Each row has a name. Each question is about the rows just above it. Places in a row count from 1.

23.1, 48.2, 45.7, 49.7, -47.7, 42.1 -> kele
29.6, 45.7, 32.3, -23.5, -46.2, 44.8 -> Fero
23.1, 48.2, 81.5, 49.7, -47.7, 45.7 -> gotu
-31.2, 17.5, -14.5, -87.8, 71.2, 53.8 -> zekek
Among the named rows, does one hold 49.7, -47.7 next to each other, in this order? | yes
Which value is in both Fero and kele? | 45.7
Which value is in both Fero and gotu? | 45.7
Every place of 53.8 in zekek: | 6
Places of 29.6 in row Fero: | 1

-10.7, -18.0, 0.6, -29.0, 17.2, 4.7, 12.2, -70.2, 12.0  nuron
10.5, 24.5, 0.8, -25.8, 26.5, 11.2, -6.8, -10.7, -24.0  vumi
5.2, 2.0, 18.6, -16.0, -2.5, 9.1, 8.3, -40.3, 4.7  Dazo
-11.8, -3.5, -3.2, 4.6, 18.4, 13.2, -4.5, 15.5, 14.4  Zilap
2.1, 9.4, 6.6, 13.5, 12.9, -0.7, -18.2, 4.4, -3.0  Lol
21.0, 22.5, 19.8, 12.5, -3.4, -12.1, -0.3, 11.8, 10.8  kases
-10.7, -18.0, 0.6, -29.0, 17.2, 4.7, 40.5, 31.2, -6.8  rig
-0.3, 5.7, 4.2, 16.6, -35.9, -22.1, 9.1, 44.7, 0.3  ragon
7.0, 18.3, -17.6, -0.9, 3.0, 2.2, 24.2, -47.5, 27.9  luged
Is 9.1, 8.3, -40.4 printed in one of the named rows, side by side and in this order? | no
Is -10.7, -17.9 printed in one of the named rows, side by side and in this order? | no
Places of 3.0 in row luged: | 5
Is 14.4, 15.5 printed in one of the named rows, side by side and in this order? | no

21.7, -2.5, 27.7, -8.0, -2.5, 27.8, 21.5, -4.5 = segul
-26.2, -12.9, -13.9, -57.0, -2.1, -29.9, 9.9, 7.1 = likug
-5.5, -24.0, 3.8, 0.6, -28.2, 15.7, -28.4, 0.6 = Suv
38.8, -25.5, 46.2, -13.8, -19.5, 6.3, 22.3, -19.8 = ked
-12.4, -19.2, 20.8, -16.2, -1.3, 9.4, 8.3, -8.3 = tesin
9.9, -29.1, 14.8, -23.2, -14.8, -3.5, 36.5, -30.4 = rasu
31.2, 51.0, -1.3, 42.4, 35.0, 5.8, -36.9, 68.3 = nozaf
1.7, 6.2, -13.4, -1.6, 1.1, -48.7, -39.1, -4.1 = nebor
7.1, -12.5, 55.1, -20.9, 6.1, -1.7, 43.0, 23.1 = lag
-1.2, -21.6, -7.4, -23.2, 2.2, 23.8, -27.0, -49.7 = saso
-7.3, 42.9, -5.6, -5.0, 11.7, 9.5, 29.2, 53.4 = ralu
36.6, -30.0, -15.2, 20.9, -30.0, -20.7, -15.2, 4.8 = zod
Does one of the named rows hold -20.7, -30.0, 20.9, -15.2 side by side, in this order? | no
Among the named rows, does one hold 0.6, -28.2, 15.7, -28.4 next to each other, in this order? | yes
Among the named rows, does one hold 42.9, -5.6, -5.1, 11.7 next to each other, in this order? | no
Every place of 20.9 in zod: | 4
At which places does segul hold -2.5? | 2 5
Does one of the named rows hold -25.5, 46.2, -13.8, -19.5 side by side, in this order? | yes

-17.0, 5.5, 5.5, -50.7, 5.5, 15.9, -16.6, 5.5 : Zov
31.9, 57.8, -40.0, 17.8, -3.9, -5.9, 4.5, -66.1 : vifum
23.9, 76.7, 28.7, 78.6, 36.2, -16.9, -48.7, -15.0 : dako
5.1, -20.1, -19.0, -3.3, 47.3, -15.8, -16.1, 5.7 : debu
33.0, 12.3, 67.5, 2.8, 31.9, 15.9, -32.8, 5.5 : Bega
-13.7, -55.6, 15.3, -60.6, 16.8, -25.7, 61.0, 53.6 : mafum
-17.0, -65.7, 31.0, -29.3, -35.7, 16.3, -36.8, -45.7 : zufir
-30.0, -50.7, -16.9, -33.7, -32.6, 39.5, -29.4, 45.3 : tivi
-20.5, 50.3, 10.5, -36.8, -16.3, -40.4, -1.5, -60.7 : zul
31.9, 57.8, -40.0, 17.8, -15.7, 25.0, -15.1, 45.7 : Poz
Places of -17.0 in row Zov: | 1
Is -36.8, -16.4, -40.4, -1.5, -60.7 printed in one of the named rows, side by side and in this order? | no
Which value is in both tivi and Zov? | -50.7
Places of 5.5 in row Zov: | 2 3 5 8
Does one of the named rows hold -16.9, -33.7, -32.6, 39.4 side by side, in this order? | no
Is -16.6, 15.9 printed in one of the named rows, side by side and in this order? | no
Whose row is -17.0, -65.7, 31.0, -29.3, -35.7, 16.3, -36.8, -45.7? | zufir

-57.1, 9.7, -6.5, -21.4, 75.7, 37.4, -6.5, -48.0, -62.4, 39.2, -59.2, 38.6 = Kovaz
-10.6, -2.3, 32.8, 21.7, 2.1, 11.0, -8.0, 21.0, -10.7, 10.3, 44.0, 1.6 = sige
7.5, 34.4, -12.0, -3.4, 10.5, -27.7, 7.0, -41.2, -10.0, 30.4, 17.7, 15.8 = lako
-57.1, 9.7, -6.5, -21.4, 75.7, 37.4, -6.5, 68.0, -50.8, 58.8, -1.4, 9.1 = Nuvu
-19.5, 90.5, -58.8, 19.6, 56.0, -10.4, 72.7, 38.0, -19.5, 70.2, -56.7, 16.6 = Beku
Among the named rows, does one hold -21.4, 75.7, 37.4 next to each other, in this order? | yes
Among the named rows, does one hold -6.5, -21.4, 75.7, 37.4, -6.5 next to each other, in this order? | yes
Among the named rows, does one hold 9.7, -6.5, -21.4 next to each other, in this order? | yes
Among the named rows, does one hold 10.3, 44.0, 1.6 next to each other, in this order? | yes
Every place of -19.5 in Beku: | 1 9

-74.1, -61.8, 4.9, -35.6, 10.2, -40.5, -0.9, 11.2, -5.9, 14.4, 10.3, 8.2, 3.1, 21.0, -25.7, -1.9, 1.7, -30.0, 28.4, -2.0, 28.6, -0.9, 1.4, -46.2, -3.2, -10.6, -71.7 -> Miva
-74.1, -61.8, 4.9, -13.6, 10.2, -40.5, -0.9, 11.2, -5.9, 14.4, 10.3, 8.2, 3.1, 21.0, -13.3, -8.9, 1.7, -30.0, 28.4, -2.0, 28.6, -0.9, 8.1, -46.2, -74.1, -10.6, -71.7 -> gavi
-74.1, -61.8, 4.9, -13.6, 10.2, -40.5, -13.6, 11.2, -5.9, 14.4, -11.3, 8.2, 3.1, 21.0, -13.3, 34.8, 8.2, -30.0, 28.4, -2.0, 28.6, -0.9, 1.4, -46.2, -3.2, 7.4, -71.7 -> Lir
Whose row is -74.1, -61.8, 4.9, -13.6, 10.2, -40.5, -0.9, 11.2, -5.9, 14.4, 10.3, 8.2, 3.1, 21.0, -13.3, -8.9, 1.7, -30.0, 28.4, -2.0, 28.6, -0.9, 8.1, -46.2, -74.1, -10.6, -71.7? | gavi
Every place of 8.2 in Lir: | 12 17

-30.7, -59.7, -54.6, -35.1  fav
-30.7, -25.7, -54.6, -35.1  fotep
47.1, 14.1, -23.0, 14.1  Des
-54.7, -25.7, -54.7, -54.7  Bitif
47.1, -36.1, -23.0, -54.6  ren
The row with 47.1, 14.1, -23.0, 14.1 is | Des
Which value is in both fotep and ren? | -54.6
Places of -54.7 in row Bitif: | 1 3 4
Is 47.1, 14.1 printed in one of the named rows, side by side and in this order? | yes
Is 47.1, 14.1, -23.0 printed in one of the named rows, side by side and in this order? | yes

27.1, -4.1, -2.5, 22.4, 15.2, 15.5, -42.0, 15.5, 16.8, 14.4, -16.9, -29.1, -31.0, -44.9, 3.1, 4.8, 9.3, -7.0, 21.9, 24.5, 24.9, -21.4, 32.7, -9.1, -13.0, -59.7, 3.2, 28.6, -5.1, 9.7, -20.0, 17.6, -8.9, 11.6, -7.2, -53.4, 4.7, 11.1, 33.2, -3.8, 39.0, 17.2, -59.7, -37.0, 27.4, -2.1, 0.6, -3.0, 4.7, 25.6, -8.3 = tefe
-2.4, -20.8, 37.6, 13.1, -12.6, 0.7, -14.5, -5.6, 4.1, -9.5, -27.7, 19.4, 19.2, -4.0, -16.6, -18.1, -22.3, -7.0, -32.8, -22.2, -2.0, -6.3, -12.2, 8.3, -7.5, 13.5, 13.5, -27.7, -5.8, 34.3, 15.0, -10.2, -11.2, 29.4, -9.3, -26.0, 38.5, 10.7, -3.8, 2.0, -7.1, 45.4, 13.0, 12.5, 19.7, -14.7, -11.7, 26.4, -6.1, 11.5, 17.3 = dov
-79.7, 2.4, 25.3, -9.7, -5.3, 9.2, 12.5, 31.1, -22.6, 5.9, 35.0, 2.8, 6.5, -3.7, 15.5, 25.3, -24.9, 44.8, 37.5, 7.8, 12.5, -10.4, -40.5, 8.9, 8.1, 13.4, 4.2, 4.3, 28.1, 23.7, -17.2, -13.3, -43.3, 7.3, -0.4, -35.3, 33.6, -6.3, 23.1, 1.0, 16.4, -16.6, 20.0, -34.5, -30.1, 49.9, -0.3, -13.3, 5.2, -3.1, -19.7 = gefen
0.2, -2.7, 37.0, 19.3, 1.5, -8.7, 11.4, 4.5, 1.0, 2.6, 3.2, -13.8, -11.0, 30.3, -14.7, -37.2, -33.2, -4.8, 39.8, 12.3, 7.8, 21.7, -3.9, 8.0, 19.5, -3.5, 5.7, 29.2, -9.6, -2.8, 11.4, -10.9, 10.1, 31.6, 20.4, -23.8, 40.1, -7.2, -7.5, 1.8, 9.4, 6.6, 24.8, 7.2, -4.4, 19.6, -29.5, -5.6, -18.3, -7.7, 12.0 = dodab
-79.7, 2.4, 25.3, -9.7, -5.3, 9.2, 12.5, 31.1, -22.6, 5.9, 35.0, 2.8, 6.5, -3.7, 15.5, 25.3, -24.9, 44.8, 37.5, 7.8, 12.5, -10.4, -40.5, 8.9, 8.1, 13.4, 4.2, 4.3, 28.1, 23.7, -17.2, -13.3, -43.3, 7.3, -0.4, -35.3, 33.6, -6.3, 23.1, 1.0, 16.4, -16.6, 20.0, -34.5, -30.1, 49.9, -0.3, -1.3, -14.8, -5.0, -27.1 = fubu
2.0, 9.6, -8.7, 14.5, 11.5, 8.1, -6.3, -4.1, 8.7, -7.7, -6.2, 7.9, -20.3, -19.6, 5.8, 0.1, 9.8, 3.9, 14.0, 7.5, 14.7, -4.3, 1.3, 2.8, -9.7, -11.1, -11.7, 1.9, 15.3, -7.8, 3.5, 6.4, -12.8, 5.7, 2.7, -10.4, -2.1, -10.0, 15.3, 10.5, 5.7, 1.7, -19.6, -8.0, -4.0, -3.5, 8.6, -2.8, -7.5, 26.5, -4.4 = Bibo
14.7, -1.3, -5.4, -2.4, 4.0, -6.2, -6.4, -3.0, -1.7, -3.8, -0.9, 2.1, -3.3, 3.2, -2.8, -5.2, 4.2, -3.2, -4.7, -1.0, -1.1, 6.9, 9.7, -5.4, 0.1, -0.9, -0.7, -4.2, -6.0, -3.0, 6.5, 2.5, 10.5, 2.3, 1.0, 11.4, -0.1, 0.8, -11.2, -6.9, -2.1, -0.5, -1.5, 3.7, 5.1, -4.7, -2.5, -2.0, 5.3, 3.7, 4.4 = Butok
29.1, -1.6, 11.0, 19.1, 0.1, 3.2, 9.2, -9.1, 21.0, 8.1, -18.9, -15.0, -2.9, 11.4, -15.1, -20.8, -3.4, -27.1, -2.0, 5.7, -3.6, 5.5, 12.0, 18.5, 4.6, -13.5, -5.1, 18.0, -13.9, -13.0, 1.0, -1.2, 16.9, 5.4, 11.0, -5.5, -6.4, 3.9, 1.3, 9.2, -4.8, 13.6, 2.6, 24.1, 16.3, -16.5, -12.5, 4.1, -10.9, -9.7, 17.5 = nila
Which row holds -2.4, -20.8, 37.6, 13.1, -12.6, 0.7, -14.5, -5.6, 4.1, -9.5, -27.7, 19.4, 19.2, -4.0, -16.6, -18.1, -22.3, -7.0, -32.8, -22.2, -2.0, -6.3, -12.2, 8.3, -7.5, 13.5, 13.5, -27.7, -5.8, 34.3, 15.0, -10.2, -11.2, 29.4, -9.3, -26.0, 38.5, 10.7, -3.8, 2.0, -7.1, 45.4, 13.0, 12.5, 19.7, -14.7, -11.7, 26.4, -6.1, 11.5, 17.3? | dov
Does one of the named rows hold -2.8, 11.4 side by side, in this order? | yes
Among the named rows, does one hold -2.1, -0.5, -1.4 next to each other, in this order? | no
Among the named rows, does one hold 19.8, -14.7 next to each other, in this order? | no
Every place of -5.5 in nila: | 36
Which row holds 27.1, -4.1, -2.5, 22.4, 15.2, 15.5, -42.0, 15.5, 16.8, 14.4, -16.9, -29.1, -31.0, -44.9, 3.1, 4.8, 9.3, -7.0, 21.9, 24.5, 24.9, -21.4, 32.7, -9.1, -13.0, -59.7, 3.2, 28.6, -5.1, 9.7, -20.0, 17.6, -8.9, 11.6, -7.2, -53.4, 4.7, 11.1, 33.2, -3.8, 39.0, 17.2, -59.7, -37.0, 27.4, -2.1, 0.6, -3.0, 4.7, 25.6, -8.3? | tefe
Every place of 0.6 in tefe: | 47

52.6, 77.9, 20.3, -73.1 : Lis
-50.6, 43.2, -42.9, 58.9 : Ratus
-18.7, -86.2, 12.4, -55.7 : zute
-31.8, -70.2, 26.5, 63.8 : taze
52.6, -45.5, -20.7, 77.9 : Tiv
Whose row is -50.6, 43.2, -42.9, 58.9? | Ratus
Does one of the named rows hold -70.2, -31.8 side by side, in this order? | no
Among the named rows, does one hold 77.9, 52.6 next to each other, in this order? | no
Every place of -70.2 in taze: | 2
Every place of 20.3 in Lis: | 3
Whose row is 52.6, -45.5, -20.7, 77.9? | Tiv

